Here is a tiny trained network, its code and every weight. The questions are about switching its units off for an input and a target symbol, where a switched-off unit gives its printed mean instead of its output.

import numpy as np


def w(rows, s, z=0):
    codes = np.array(rows[::2]) - 128.0
    scale = np.full(codes.shape[1], s)
    scale[-1] = z or s
    return codes * scale


def f(y):
    return y / 2 * (1 + np.tanh(0.7978845608 * (y + 0.044715 * y**3)))


def softmax(a):
    e = np.exp(a - a.max(-1, keepdims=True))
    return e / e.sum(-1, keepdims=True)


def log_softmax(a):
    a = a - a.max(-1, keepdims=True)
    return a - np.log(np.exp(a).sum(-1, keepdims=True))


def net(x, mask):
    ids = ['ΓΔΛΦΩαβζηθπστ'.index(c) for c in x.split()]
    T = len(ids)
    res = E[ids] + P[:T]
    q, k, v = (res @ M[0].T for M in (Q, K, V))
    z = softmax(np.where(np.tri(T) > 0, q @ k.T / 3**0.5, -1e9)) @ v
    res = res + np.where(mask[0], z, O[0][:, -1]) @ O[0][:, :-1]
    y = f(res @ A[0][:, :-1].T + A[0][:, -1])
    res = res + np.where(mask[1:13], y, B[0][:, -1]) @ B[0][:, :-1]
    return log_softmax(res[-1] @ U[:, :-1].T + U[:, -1])


Q, K, V, O, A, B = {}, {}, {}, {}, {}, {}
E = w([
[153,165,144,162,38],'Γ',
[169,106,140,149,138],'Δ',
[123,189,150,250,135],'Λ',
[197,143,33,161,117],'Φ',
[72,62,80,55,112],'Ω',
[174,144,36,121,171],'α',
[112,144,180,134,81],'β',
[124,139,36,177,106],'ζ',
[91,116,45,136,157],'η',
[169,177,146,74,31],'θ',
[122,52,91,124,85],'π',
[185,115,125,181,66],'σ',
[31,67,182,141,61],'τ',
],0.023)
P = w([
[147,188,2,133,96],'0',
[94,184,47,124,58],'1',
[93,162,105,107,85],'2',
[104,163,101,122,70],'3',
[103,138,146,106,89],'4',
[127,133,141,122,73],'5',
[133,122,161,128,85],'6',
[168,105,186,115,101],'7',
[146,111,184,123,70],'8',
[172,88,200,131,79],'9',
[184,76,161,129,136],'10',
[149,97,188,131,79],'11',
],0.0056)
Q[0] = w([
[82,119,177,108,96],'h1',
[67,123,29,194,154],'h1',
[107,254,236,235,176],'h1',
],0.008)
K[0] = w([
[17,208,31,92,158],'h1',
[46,191,178,189,121],'h1',
[111,84,1,151,240],'h1',
],0.0069)
V[0] = w([
[188,180,132,1,149],'h1',
[179,216,94,157,248],'h1',
[155,248,139,140,91],'h1',
],0.0084)
O[0] = w([
[198,200,117,27,82,54],'h1',
[126,120,55,142,178,2],'h1',
[255,212,146,222,214,165],'h1',
],0.0085,0.007)
A[0] = w([
[48,78,87,133,102,209],'n1',
[102,135,75,63,220,123],'n2',
[113,103,219,149,121,97],'n3',
[36,144,53,157,182,140],'n4',
[81,27,35,66,158,77],'n5',
[70,56,181,155,197,137],'n6',
[221,172,10,152,6,252],'n7',
[104,220,34,163,132,48],'n8',
[113,158,127,4,32,136],'n9',
[116,45,64,20,164,101],'n10',
[233,69,237,186,30,225],'n11',
[255,109,149,109,14,97],'n12',
],0.0076,0.0038)
B[0] = w([
[143,182,165,65,218,210],'n1',
[116,169,53,125,80,141],'n2',
[170,117,136,126,63,150],'n3',
[148,151,189,123,87,178],'n4',
[141,186,75,187,150,176],'n5',
[160,98,96,149,169,172],'n6',
[112,27,147,96,199,248],'n7',
[254,119,124,105,73,172],'n8',
[146,102,166,180,93,164],'n9',
[103,166,93,224,48,152],'n10',
[54,182,85,71,142,210],'n11',
[131,172,188,158,122,177],'n12',
],0.0071,0.012)
U = w([
[144,132,188,160,162,206],'Γ',
[120,115,154,118,160,212],'Δ',
[134,117,183,235,146,54],'Λ',
[164,173,205,78,147,199],'Φ',
[127,112,138,152,41,111],'Ω',
[143,101,162,141,113,52],'α',
[90,254,114,101,167,75],'β',
[99,109,114,95,110,3],'ζ',
[28,65,166,105,188,228],'η',
[163,34,154,117,99,42],'θ',
[122,120,89,45,105,47],'π',
[112,105,148,155,154,120],'σ',
[137,130,153,109,98,41],'τ',
],0.0091,0.0035)

Each question gives the input, a string of symbols that net reads in full, and the target symbol t.
The units are the heads (3 rows each of Q, K, V and O) and the neurons (one row each of A and B). Each row of codes is followed by its name. A weight is (code - 128) times the scale printed after its matrix; where a second scale follows, it is the last column's (O, A, B and U).
mask holds one flag per unit, heads first, then neurons. A switched-off unit (its flag False) gives its mean, the last column of its rows in O or B, instead of its output. The means were averaged over made-up inputs and are rounded, as every weight is.
A unit's drop is (log p(t) with every unit on - log p(t) with that unit switched off) / (log p(t) with every unit on - log p(t) with every unit switched off).
The circuit of an input: a set's keep is (log p(t) with only the set's units on - log p(t) with every unit switched off) / (log p(t) with every unit on - log p(t) with every unit switched off). Starting from the 12 units with the biggest drops (on a tie, the unit counted first), units are removed one at a time, each time the one whose removal leaves the highest keep (on an exact tie, the one counted first), for as long as the keep stays at least 0.8.
units of the circuit, in order: the units of the circuit, biggest drop first
most important unit: the unit with the biggest drop
k most important neurons: the k neurons with the biggest drops, biggest first
drop of u: that unit's drop, to one decimal
input η η η, target β: 4 most important neurons -> (n5; n1; n7; n2)
input η η η Φ, target θ: most important unit -> n7
input Φ Φ α, target π: units of the circuit, in order -> (h1; n2; n8; n7)
input θ η α, target Φ: units of the circuit, in order -> (h1; n8)
input Ω Ω Ω Λ τ τ Ω θ η β, target Ω: units of the circuit, in order -> (n9; h1)
input α Φ Φ η Ω Δ Ω τ π, target η: 4 most important neurons -> (n11; n1; n8; n4)
input Λ Λ Δ, target Λ: 2 most important neurons -> (n1; n7)
input θ Φ Ω Φ, target Φ: 2 most important neurons -> (n12; n8)
input ζ η η Ω, target Ω: 4 most important neurons -> (n10; n9; n7; n11)
input Φ Δ Φ Λ Ω η η Ω η η α, target Λ: 2 most important neurons -> (n11; n1)
input Ω η η Δ η Λ Φ, target Λ: drop of n11 -> 0.2
input η Γ θ η Γ Φ Γ, target η: drop of n11 -> 0.1
input Φ Ω Φ η η Ω Φ Ω, target Ω: drop of n9 -> 0.3
input α σ η θ Ω, target Φ: drop of n5 -> 0.0
input τ η θ α, target Φ: units of the circuit, in order -> (h1)
